Below are the code and all the weights of a small trained network. Each question names an input and a class and asks about switching units off, where a switched-off unit gives its printed mean instead of its output.

import numpy as np


def w(rows, s, z=0):
    codes = np.array(rows[::2]) - 128.0
    scale = np.full(codes.shape[1], s)
    scale[-1] = z or s
    return codes * scale


def norm(h):
    return h / np.sqrt((h * h).mean(-1, keepdims=True) + 1e-5)


def f(y):
    return np.maximum(y, 0)


def log_softmax(a):
    a = a - a.max(-1, keepdims=True)
    return a - np.log(np.exp(a).sum(-1, keepdims=True))


def net(x, mask):
    res = np.array(x, float).reshape(1, 7) / 4 @ E
    u = 0
    for l in range(4):
        y = f(norm(res) @ A[l][:, :-1].T + A[l][:, -1])
        res = res + np.where(mask[u : u + 6], y, B[l][:, -1]) @ B[l][:, :-1]
        u += 6
    return log_softmax(norm(res)[-1] @ U[:, :-1].T + U[:, -1])


A, B = {}, {}
E = w([
[86,37,181,184,157],'x0',
[104,93,50,48,112],'x1',
[5,192,61,107,155],'x2',
[113,114,174,151,174],'x3',
[123,43,198,85,56],'x4',
[150,191,148,14,162],'x5',
[161,103,100,136,254],'x6',
],0.0074)
A[0] = w([
[54,163,89,167,122,132],'L0N1',
[154,77,58,117,199,78],'L0N2',
[59,136,101,156,65,21],'L0N3',
[101,153,129,128,253,253],'L0N4',
[138,94,152,178,102,25],'L0N5',
[155,116,103,139,216,39],'L0N6',
],0.011,0.0023)
B[0] = w([
[165,195,106,193,11,201],'L0N1',
[75,152,2,87,137,190],'L0N2',
[189,174,53,166,159,176],'L0N3',
[154,191,195,155,27,254],'L0N4',
[198,111,84,124,194,170],'L0N5',
[191,211,81,114,124,188],'L0N6',
],0.0072,0.0066)
A[1] = w([
[97,60,2,103,207,173],'L1N1',
[200,63,197,184,244,200],'L1N2',
[63,108,107,109,176,92],'L1N3',
[247,215,118,55,171,253],'L1N4',
[70,194,71,199,87,163],'L1N5',
[96,74,217,99,165,71],'L1N6',
],0.0074,0.0031)
B[1] = w([
[29,106,153,7,79,159],'L1N1',
[119,50,153,224,28,177],'L1N2',
[78,94,88,124,119,131],'L1N3',
[85,243,90,242,72,254],'L1N4',
[10,255,191,181,45,216],'L1N5',
[45,126,189,138,164,142],'L1N6',
],0.007,0.0087)
A[2] = w([
[2,146,110,121,85,237],'L2N1',
[166,115,200,52,82,28],'L2N2',
[120,148,83,169,102,156],'L2N3',
[126,119,80,176,30,250],'L2N4',
[227,92,112,62,43,152],'L2N5',
[224,191,77,102,216,245],'L2N6',
],0.0091,0.0023)
B[2] = w([
[149,131,114,74,81,223],'L2N1',
[81,153,135,137,112,141],'L2N2',
[137,181,93,118,132,195],'L2N3',
[136,104,56,81,102,248],'L2N4',
[40,165,29,115,149,153],'L2N5',
[70,118,163,146,7,153],'L2N6',
],0.011)
A[3] = w([
[170,94,218,182,132,33],'L3N1',
[171,181,106,99,163,129],'L3N2',
[105,254,143,159,160,252],'L3N3',
[76,138,99,153,178,6],'L3N4',
[178,238,180,157,150,38],'L3N5',
[84,47,181,82,184,132],'L3N6',
],0.009,0.0014)
B[3] = w([
[125,80,163,215,167,145],'L3N1',
[62,84,83,195,74,159],'L3N2',
[118,162,123,191,31,254],'L3N3',
[109,157,51,207,124,129],'L3N4',
[116,246,57,143,46,189],'L3N5',
[94,204,209,254,57,139],'L3N6',
],0.0052,0.0077)
U = w([
[109,110,251,135,161,34],'0',
[123,116,99,61,174,2],'1',
[110,190,93,161,51,249],'2',
[120,69,141,94,157,26],'3',
[172,12,172,217,145,108],'4',
],0.015,0.0043)

Each question gives the input, the list of numbers given to net, and the class t.
The units are the neurons (one row each of A and B). Each row of codes is followed by its name. A weight is (code - 128) times the scale printed after its matrix; where a second scale follows, it is the last column's (A, B and U).
mask holds one flag per neuron, layer by layer. A switched-off neuron (its flag False) gives its mean, the last column of its row in B, instead of its output. The means were averaged over made-up inputs and are rounded, as every weight is.
A unit's drop is (log p(t) with every unit on - log p(t) with that unit switched off) / (log p(t) with every unit on - log p(t) with every unit switched off).
most important unit: the unit with the biggest drop
top k neurons: the k neurons with the biggest drops, biggest first
k most important neurons of layer l: the k neurons of layer l with the biggest drops, biggest first
drop of u: that unit's drop, to one decimal
input [4,5,-7,2,4,-5,-7], class 3: top 2 neurons -> [L1N4, L2N5]
input [3,-7,-1,-6,-1,0,-2], class 4: most important unit -> L1N2
input [-1,-5,-2,6,6,8,3], class 0: 2 most important neurons of layer 1 -> [L1N6, L1N5]
input [5,6,-2,3,-1,-1,1], class 3: 2 most important neurons of layer 0 -> [L0N1, L0N3]
input [7,6,-1,0,3,1,-4], class 3: 3 most important neurons of layer 0 -> [L0N4, L0N1, L0N6]
input [4,-3,-8,-3,1,0,-5], class 4: 2 most important neurons of layer 2 -> [L2N1, L2N3]
input [8,4,3,-4,4,6,-2], class 3: 2 most important neurons of layer 0 -> [L0N4, L0N1]
input [1,-1,-2,3,8,-6,-4], class 4: 2 most important neurons of layer 1 -> [L1N4, L1N5]
input [-2,7,2,-5,5,5,2], class 1: 3 most important neurons of layer 0 -> [L0N4, L0N1, L0N6]
input [7,3,-5,2,1,3,-6], class 0: 2 most important neurons of layer 1 -> [L1N6, L1N4]
input [0,5,-5,6,8,-2,4], class 4: drop of L0N2 -> 0.0
input [5,6,-1,8,8,3,-3], class 4: drop of L1N6 -> 0.1
input [-1,-8,-6,8,6,2,-8], class 0: drop of L1N1 -> -0.1
input [7,4,1,8,3,3,-3], class 4: most important neuron of layer 0 -> [L0N2]
